[ 17,   4,  -6,  53, -23,  24,  32,   9,  -8, -30, -34, -14,  58, -20,   0,
   6, -78,  -5,  -3,  67,  39,  -9,  58,  -7,   2,  26, -49, -14] : G
[ 64,  16,   1,  16,   5,  61,  22, -37,  11, -44, -26, -79,  65,  99, -31,
 -42, -89,  -2,   3,  71,  55,  -4,  -3,  -4,  21,  25,  -6,  46] : C
[ 38,   0,   2,  30, -33,  75,  11, -27,  32, -53, -14,   1, 108, -26, -16,
  -5, -48, -49,  27,  24,  64, -27, -24, -42, -14,  36, -33, -60] : B
[ 24,   9, -10,  20, -28,  30,  -2,   8, -16, -44, -33, -33,  48, -21, -21,
  -3, -35, -17,   8,  54,  41,  -3,  30, -14, -28,   3, -38,  -5] : X
[ 14,  56, -73,   5, -19,  43, -31,  64, -22, -25, -54, -20,  23,  39,  41,
  -4, -65,  43,   2,  13,  57,  -2,  30,  -6,  21,  44, -80, -43] : M
[ 12,  46, -29,  57, -32, -45,  24,  -4, -13, -41, -38,  -3,  11, -43,  34,
  -6, -61, -37, 113,  26, 101, -19, 112,  26, -73,   6, -61,  36] : H
[ 72,  -9,  14,  24, -41,  53,  92,  -7, -15, -25, -48, -23, -10, -23,  46,
 -28, -30, -52,  57,  49,   0, -29,  -4, -62, -52,  -4, -22, -11] : R
find: [ 12,  46, -29,  57, -32, -45,  24,  -4, -13, -41, -38,  -3,  11, -43,  34,
  -6, -61, -37, 113,  26, 101, -19, 112,  26, -73,   6, -61,  36]
H
find: [ 72,  -9,  14,  24, -41,  53,  92,  -7, -15, -25, -48, -23, -10, -23,  46,
 -28, -30, -52,  57,  49,   0, -29,  -4, -62, -52,  -4, -22, -11]
R
find: [ 38,   0,   2,  30, -33,  75,  11, -27,  32, -53, -14,   1, 108, -26, -16,
  -5, -48, -49,  27,  24,  64, -27, -24, -42, -14,  36, -33, -60]
B
find: [ 14,  56, -73,   5, -19,  43, -31,  64, -22, -25, -54, -20,  23,  39,  41,
  -4, -65,  43,   2,  13,  57,  -2,  30,  -6,  21,  44, -80, -43]
M
find: [ 17,   4,  -6,  53, -23,  24,  32,   9,  -8, -30, -34, -14,  58, -20,   0,
   6, -78,  -5,  -3,  67,  39,  -9,  58,  -7,   2,  26, -49, -14]
G

[-44,  18,  46, -53, -42, -72]  P
[   5,   18,   46,  -53,   64, -121]  U
[ -44,   18,   46,  -53,   64, -121]  Z
[-45,  76,  81,  41, -42,  41]  F
find: [ -44,   18,   46,  -53,   64, -121]
Z
find: [-44,  18,  46, -53, -42, -72]
P

[  7, -17, -10,  59, -17, -18, 118, -76, -28, -10,  23, -73,  12, -50, -39,
  24, -15,   2,   3, -39,   3,  -5,  37,  72,  18,  49,  24,  53,  22, -17,
  -9, -74,  24,  29, -20, -31, -41,  12, -57,  29,  28, -64, -30,  47, -15,
  25, -76,  -4] : ruso
[  7, -16, -13,   8,  25,  -2,  54,  -8, -32, -35,  18, -42,  34, -53,   2,
  37,   2,  22, -11,  -8,  24,  -3,  37,  37,  29,  -7, -13,  53,  27, -41,
 -35, -30,  13,  32,  33,  18,  22,   7,  11,  25,  -7, -52, -44,  55,  -3,
  20, -11, -25] : vota
[  8, -20, -38,  46,  -5,  -4, 109, -58, -37, -27,  18, -74,  -5, -32, -28,
  18, -33,  -6,  -2, -39,  -1, -11,  25,  42,  31,  22,  10,  50,  13, -19,
   0, -56,  61,   0, -20, -38, -37,  18, -50,   3,  31, -56, -14,  46, -15,
  -6, -61,  -7] : vufa
[ 14,   1,  -3,  29, -15, -15,  87, -56, -58, -61,  12, -62,  52, -53, -23,
  27,  10,   1, -22,  -8, -17,  11,  19,  35,  25,  18, -34,  65,  47, -46,
 -29, -58,  20,  49,  -7,   7, -32,   9, -18,  35,  19, -53, -32,  31, -22,
  18,  -3,   2] : rez
[  6,   9, -35,  19, -38, -27,  78, -65, -29,  -2,  41, -43,  16, -44, -54,
  12,  -6, -16,   4, -33, -15, -16,  38,  73,  -8,  51, -14,  67,  24, -42,
 -25, -58,  24,  34, -15, -17, -47, -17, -37,  45,  34, -54, -14,  14, -13,
  25, -64,  -5] : zed
[ -9,  18, -29,  -3, -27, -13,  22, -26, -19, -17,  32, -21,  18, -25, -34,
   6,   4, -15,  -3, -13, -14, -12,  22,  44, -13,  22, -32,  49,  -1, -39,
 -27, -34,   6,  37,   0,   6, -23, -20,  -3,  36,  12, -28,   2,  -5,  -2,
   4, -23,  -6] : mov
[  0, -12, -26,  57, -23,  -2,  87, -63, -12,   0,  22, -72, -15, -24, -45,
  13, -43, -18,   8, -48,  -4,  -8,   8,  44,  19,  35,  44,  37,   2,  -8,
   2, -57,  10,  -7, -28, -35, -48,   7, -51,  10,  34, -49,   0,  24, -27,
   7, -83,  -2] : supo
[  8,   2,   2,  52, -36, -18, 104, -84, -34, -29,  10, -73,  19, -37, -45,
  16, -16, -14,  -6, -33, -21,  10,   5,  34,  19,  47,   0,  44,  36, -11,
  -4, -75,  63,  21, -38, -27, -62,   6, -55,  27,  34, -49, -17,  20, -42,
  27, -53,  13] : kaza
find: [  0, -12, -26,  57, -23,  -2,  87, -63, -12,   0,  22, -72, -15, -24, -45,
  13, -43, -18,   8, -48,  -4,  -8,   8,  44,  19,  35,  44,  37,   2,  -8,
   2, -57,  10,  -7, -28, -35, -48,   7, -51,  10,  34, -49,   0,  24, -27,
   7, -83,  -2]
supo
find: [ 14,   1,  -3,  29, -15, -15,  87, -56, -58, -61,  12, -62,  52, -53, -23,
  27,  10,   1, -22,  -8, -17,  11,  19,  35,  25,  18, -34,  65,  47, -46,
 -29, -58,  20,  49,  -7,   7, -32,   9, -18,  35,  19, -53, -32,  31, -22,
  18,  -3,   2]
rez

[-105,  -35,   61,   17,   73,   60,  -12, -110,   48,  -46,  -64,  -78,
   94,   31,  -28,   68,   14,  -25,  -51,   61,  -62,   96,   75,   10,
 -110,  -49,   49,   65,  -49,   68,  -52,    1,  -30,  -52,  -15,   33,
  -42,  -49]  pagod
[   0,  -87,   94,  -82,   10,  -26,  -52,   11,  -95,  -56,   80,  103,
  -67,   56,   92,   93,   86,  -99,   17,   94,  -41, -113,   29,  -77,
   21,   50,  -19,  -48,  -18,  -91,  -16,  114,  -55,   23,  -27,   27,
   52,   52]  Mav
[ -51,  108,   46,   66,   99,    1,   32,    5,   -7,   64,  -45,   93,
   55,  -69,   26,   32,  -27,   39,  107,   30,  -95,   53,  -51,   32,
  -80,  -37,   65,  -90,  104,  -84,   12,   40, -109,   -7,  -54,  -81,
  -56,   50]  Rom
[ -87,   13,    1,   38,   38,   36,   69,   20,  -96,   60,  -76,  -27,
 -113,   30,   28,   50,  -17,   25,   21,   95,  115,  -45,   -2,   99,
  -64, -104,  109, -105,  -98,  -59,  -67,   37,  -26,  -78, -101,  -63,
  109,   45]  rasof
[   0,  -87,   94,  -82,   10,  -26,  -52,   11,  -95,  -56,   80,  103,
  -67,   56,   92,   93,   86,  -99,   17,   94,  -41, -113,   29,  -77,
   21,   50,  -19,   45,  -48,   46,  -17,  -48,   25, -106,  -64,   96,
   81,   22]  sasez
[  -7, -108,  -61,   25,    5,  -91,   50,  -32,  -79, -111,   69,  -41,
 -102,   20,   -5,  -38, -107,    5,   69,  -77,   86,  -98,  -22,   26,
  -58,  -53,   17,  -60,  -70,   72,  -62,  -96,  -52,   99,   92,  101,
   70,  -12]  kos
[   0,  -87,   94,  -82,   10,  -26,  -52,   11,  -95,  -56,   80,  103,
  -67,   56,   92,   93,   86,  -99,   17,   94,  -41, -113,  102, -100,
  -84, -110,  -55,  -98,   31,   90,  -83, -104,  -83,   16, -113,  -24,
  -35,  -41]  Beba
[-105,  -35,   61,   17,   73,   60,  -12, -110,   48,  -46,  -64,  -78,
   94,   31,  -28,   68,   14,  -25,  -51,   61,  -62,   96,   75,   10,
   74,   36,   30,    7,   51, -104,   77,  -36,  -80,    2,  -83,   27,
  -87,  -84]  Suke
[ -40,   44,  -56,   19,   37,   78,   91,  -20,   88,   52,   -4,   97,
   30,   41,   -8,  -87,  -67,  -13,  -97,  -64,   80,  113,  105,   10,
   -8,   -2,   59,  -89,  -76,   54,  -11, -111,  -39,  -88,  -27,   37,
  -60,   80]  boge
find: [ -40,   44,  -56,   19,   37,   78,   91,  -20,   88,   52,   -4,   97,
   30,   41,   -8,  -87,  -67,  -13,  -97,  -64,   80,  113,  105,   10,
   -8,   -2,   59,  -89,  -76,   54,  -11, -111,  -39,  -88,  -27,   37,
  -60,   80]
boge
find: [   0,  -87,   94,  -82,   10,  -26,  -52,   11,  -95,  -56,   80,  103,
  -67,   56,   92,   93,   86,  -99,   17,   94,  -41, -113,  102, -100,
  -84, -110,  -55,  -98,   31,   90,  -83, -104,  -83,   16, -113,  -24,
  -35,  -41]
Beba
find: [   0,  -87,   94,  -82,   10,  -26,  -52,   11,  -95,  -56,   80,  103,
  -67,   56,   92,   93,   86,  -99,   17,   94,  -41, -113,   29,  -77,
   21,   50,  -19,  -48,  -18,  -91,  -16,  114,  -55,   23,  -27,   27,
   52,   52]
Mav
find: [-105,  -35,   61,   17,   73,   60,  -12, -110,   48,  -46,  -64,  -78,
   94,   31,  -28,   68,   14,  -25,  -51,   61,  -62,   96,   75,   10,
 -110,  -49,   49,   65,  -49,   68,  -52,    1,  -30,  -52,  -15,   33,
  -42,  -49]
pagod

[32,  7,  1, -4] = Bipez
[ 32,   7, -24,  -4] = mivo
[-61,   7, -24,  -4] = Zadu
[-61,   7, -24,   8] = fisas
[ -62, -109,   34,   24] = zem
find: [ 32,   7, -24,  -4]
mivo
find: [-61,   7, -24,  -4]
Zadu
find: [ -62, -109,   34,   24]
zem

[  5,  31,  56,  11,  37,  56,  20, -72,  36,  17,  57]  Kegir
[   2,  -74,  -79,  -49,   17,   29,  -94,   51, -106,  -16,  -76]  laz
[ 5, 31, 56, 11, 37, 56, 50, 65, 34, 21, 40]  radim
[-19, -77, -23, -67, -57, -50,   7, -45, -80,   3, -17]  Lur
find: [  5,  31,  56,  11,  37,  56,  20, -72,  36,  17,  57]
Kegir
find: [-19, -77, -23, -67, -57, -50,   7, -45, -80,   3, -17]
Lur

[-58,  -4,  11,  28,   6, -12,  13,   3,   9, -25,  60,   6,  34,  34,  22,
   4,  15, -18, -13,  -1, -23,   7,   5,   7,  -7, -22, -26,  -4,   7,   6,
 -52,   4,   5,   2] -> begas
[118, -13,  14, -17, -13, -33,  -3, -15, -18, -17, -21,  -3,  60, -13,  16,
 -67,  26,   8, -10,  15, -15,  -3,  13, -40,   0,  -2, -15,  25,   3,  -4,
 -15,   3,  31,  -7] -> zupag
[-58,  30,  11,  28,   6, -12,  13, -17,   9, -25,  60,   6,  34,  34,  22,
   4,  15, -18, -13,  -1, -23,   7,   5,   7,  -7, -22, -26,  -4,   7,   6,
 -52, -16,   5,   2] -> boz
find: [118, -13,  14, -17, -13, -33,  -3, -15, -18, -17, -21,  -3,  60, -13,  16,
 -67,  26,   8, -10,  15, -15,  -3,  13, -40,   0,  -2, -15,  25,   3,  -4,
 -15,   3,  31,  -7]
zupag
find: [-58,  30,  11,  28,   6, -12,  13, -17,   9, -25,  60,   6,  34,  34,  22,
   4,  15, -18, -13,  -1, -23,   7,   5,   7,  -7, -22, -26,  -4,   7,   6,
 -52, -16,   5,   2]
boz
find: [-58,  -4,  11,  28,   6, -12,  13,   3,   9, -25,  60,   6,  34,  34,  22,
   4,  15, -18, -13,  -1, -23,   7,   5,   7,  -7, -22, -26,  -4,   7,   6,
 -52,   4,   5,   2]
begas

[-86, -63,  34, -77,  72,  31,  42, -69, -20, -48,   4,  -2,  68, -77,  -1,
 -18, -81, -46, -53, -36,  87] = ded
[-16,  75,  -6,  10,   5,  51, -36,  30,  -9,  54,   1,  18,  36,  -5, -12,
  50, -13,  28, -30, -12, -10] = Tikon
[  50,  100,   38,  -14,   41,    6,   24,  -53,    8,   25,  -39,   -9,
   72, -117,  -27,   33,  -61,    5,    3,    0,  -99] = sazo
[-24,  90, -48,   6,  20,  61,  53,  18,  -3,  78,  12,  14, -30,  18,   6,
   1,  -1,  13, -33,  14, -51] = mafe
find: [-16,  75,  -6,  10,   5,  51, -36,  30,  -9,  54,   1,  18,  36,  -5, -12,
  50, -13,  28, -30, -12, -10]
Tikon
find: [-86, -63,  34, -77,  72,  31,  42, -69, -20, -48,   4,  -2,  68, -77,  -1,
 -18, -81, -46, -53, -36,  87]
ded
find: [  50,  100,   38,  -14,   41,    6,   24,  -53,    8,   25,  -39,   -9,
   72, -117,  -27,   33,  -61,    5,    3,    0,  -99]
sazo
find: [-24,  90, -48,   6,  20,  61,  53,  18,  -3,  78,  12,  14, -30,  18,   6,
   1,  -1,  13, -33,  14, -51]
mafe

[-11,  93, -43, -54,  17] : Munam
[-17,  50,  32,  22,  12] : maken
[-32, -43, -79, -12,  -8] : duv
[-20, -57, -21,  19, -16] : tev
find: [-17,  50,  32,  22,  12]
maken
find: [-32, -43, -79, -12,  -8]
duv

[122, -28,  -1,  -3] : Vuma
[ -7, -28,  -1,  -3] : Kosi
[122, -28,  -1,   3] : fudez
find: [122, -28,  -1,  -3]
Vuma
find: [ -7, -28,  -1,  -3]
Kosi

[  6,  -8,  31,  -6, -10,   5,  28,   3,  22,   0,   6,   9,  11,   2,  21,
  34, -19,  44, -11,  31,  28,  11,  13,  70,  67, -15,  -7, -55, -16,   7,
  37,  62, -13,  16, -39,  30,  14, -13,  -8, -29,  -6, -18,  11] -> sofef
[  -3,   32,  -47,    0,  -38,   13,   24,   10,   25,   14,  -19,  -48,
  -10,    6,  -18, -104,  -23,   -1,   22,   -2,   -3,   -3,  -49,  -35,
  -14,   11,  -44,   11,  -46,   97,   29,   26,   37,   16,  -36,   -9,
  -27,  -53,  -18,   -7,    7,    5,   19] -> lono
[  -3,   32,  -47,    0,  -38,   13,   24,   10,   25,   14,  -19,  -48,
  -10,    6,  -18, -104,  -23,   -1,   22,   -2,   -3,   -3,  -49,  -35,
  -14,   11,  -44,   11,  -46,   97,   29,   26,   37,   16,  -36,   -9,
  -11,  -53,  -18,   -7,    7,    5,   19] -> suk
[ 50,  15,  86,  79, -16, -26, -17, -26,  35, -15,  14,  31,  16, -20,  24,
  45,  10,   6,   0, -34,  -1,   4,  31,  30,  -8,  25, -20,  67,   4, -42,
 -81,  31,  -1, -47,  66,  12,   4,  56,  47,  19,  10,  46,   1] -> kab
[ 50,  15,  56,  79, -16, -26, -17, -26,  35, -15,  14,  31,  16, -20,  24,
  45,  10,   6,   0, -34,  -1,   4,  31,  30,  -8,  25, -20,  67,   4, -42,
 -81,  31,  -1, -47,  66,  12,   4,  56,  47,  19,  10,  46,   1] -> somen
find: [ 50,  15,  86,  79, -16, -26, -17, -26,  35, -15,  14,  31,  16, -20,  24,
  45,  10,   6,   0, -34,  -1,   4,  31,  30,  -8,  25, -20,  67,   4, -42,
 -81,  31,  -1, -47,  66,  12,   4,  56,  47,  19,  10,  46,   1]
kab
find: [  6,  -8,  31,  -6, -10,   5,  28,   3,  22,   0,   6,   9,  11,   2,  21,
  34, -19,  44, -11,  31,  28,  11,  13,  70,  67, -15,  -7, -55, -16,   7,
  37,  62, -13,  16, -39,  30,  14, -13,  -8, -29,  -6, -18,  11]
sofef
find: [  -3,   32,  -47,    0,  -38,   13,   24,   10,   25,   14,  -19,  -48,
  -10,    6,  -18, -104,  -23,   -1,   22,   -2,   -3,   -3,  -49,  -35,
  -14,   11,  -44,   11,  -46,   97,   29,   26,   37,   16,  -36,   -9,
  -11,  -53,  -18,   -7,    7,    5,   19]
suk
find: [  -3,   32,  -47,    0,  -38,   13,   24,   10,   25,   14,  -19,  -48,
  -10,    6,  -18, -104,  -23,   -1,   22,   -2,   -3,   -3,  -49,  -35,
  -14,   11,  -44,   11,  -46,   97,   29,   26,   37,   16,  -36,   -9,
  -27,  -53,  -18,   -7,    7,    5,   19]
lono
find: [ 50,  15,  56,  79, -16, -26, -17, -26,  35, -15,  14,  31,  16, -20,  24,
  45,  10,   6,   0, -34,  -1,   4,  31,  30,  -8,  25, -20,  67,   4, -42,
 -81,  31,  -1, -47,  66,  12,   4,  56,  47,  19,  10,  46,   1]
somen

[ -1, 104, -52,  -9,   6, -55,  -7, -50, -34] -> Liko
[  0,  -1,   1, -21, -19,   0,   0, -57,  28] -> vatuv
[-36,  -3,   0, -23, -25,  17,   2, -20, -51] -> lig
find: [  0,  -1,   1, -21, -19,   0,   0, -57,  28]
vatuv
find: [-36,  -3,   0, -23, -25,  17,   2, -20, -51]
lig
find: [ -1, 104, -52,  -9,   6, -55,  -7, -50, -34]
Liko

[-94, -47,  54,  55,  -7] : zale
[ -1, -15,  24,  97,  51] : bofuf
[-25, -31,  19, -38, -44] : delug
[-60,  42, -84, -78,  44] : gerur
[-60,  42, -84, -25,  65] : madun
find: [-25, -31,  19, -38, -44]
delug
find: [ -1, -15,  24,  97,  51]
bofuf
find: [-94, -47,  54,  55,  -7]
zale
find: [-60,  42, -84, -25,  65]
madun
find: [-60,  42, -84, -78,  44]
gerur

[ 31,  -9, 103, -19, -69,  71, -40,   8] = Fam
[-24, -19, -32, -20, -28,  51, -82,  15] = Fode
[ -5,   1,  29, -16, -21, -26, -33,   7] = Rugo
find: [ -5,   1,  29, -16, -21, -26, -33,   7]
Rugo
find: [ 31,  -9, 103, -19, -69,  71, -40,   8]
Fam

[ 11,  -4,  64, -74,  -7,  11, -11,  41, -20, -21] : porov
[ 11,  -4,  64, -74,  -7,  11, -11,  10,   7,   6] : rukik
[ 68,  60, -11,  16,  22,  69,  31, 105,  29,   8] : Bini
[ 11,  -4,  64, -74,  -7,  11, -11,  10,  -8, -19] : takeg
[ 32, -23, -24,   6,  41, -26,  74, -63, -12, -10] : Gif
find: [ 11,  -4,  64, -74,  -7,  11, -11,  10,   7,   6]
rukik
find: [ 32, -23, -24,   6,  41, -26,  74, -63, -12, -10]
Gif
find: [ 11,  -4,  64, -74,  -7,  11, -11,  41, -20, -21]
porov
find: [ 68,  60, -11,  16,  22,  69,  31, 105,  29,   8]
Bini

[ 0, -3, -5, -5, -3] = gug
[-39,  90,  48, -41,  58] = mevi
[-39,  90,  48, -41,  -6] = feda
[0, 0, 1, 5, 2] = Viv
[-22, -43,  39,  71,  52] = zuf
[ 0, -3, -4, -5, -4] = Kon
find: [-39,  90,  48, -41,  -6]
feda
find: [-39,  90,  48, -41,  58]
mevi
find: [ 0, -3, -5, -5, -3]
gug

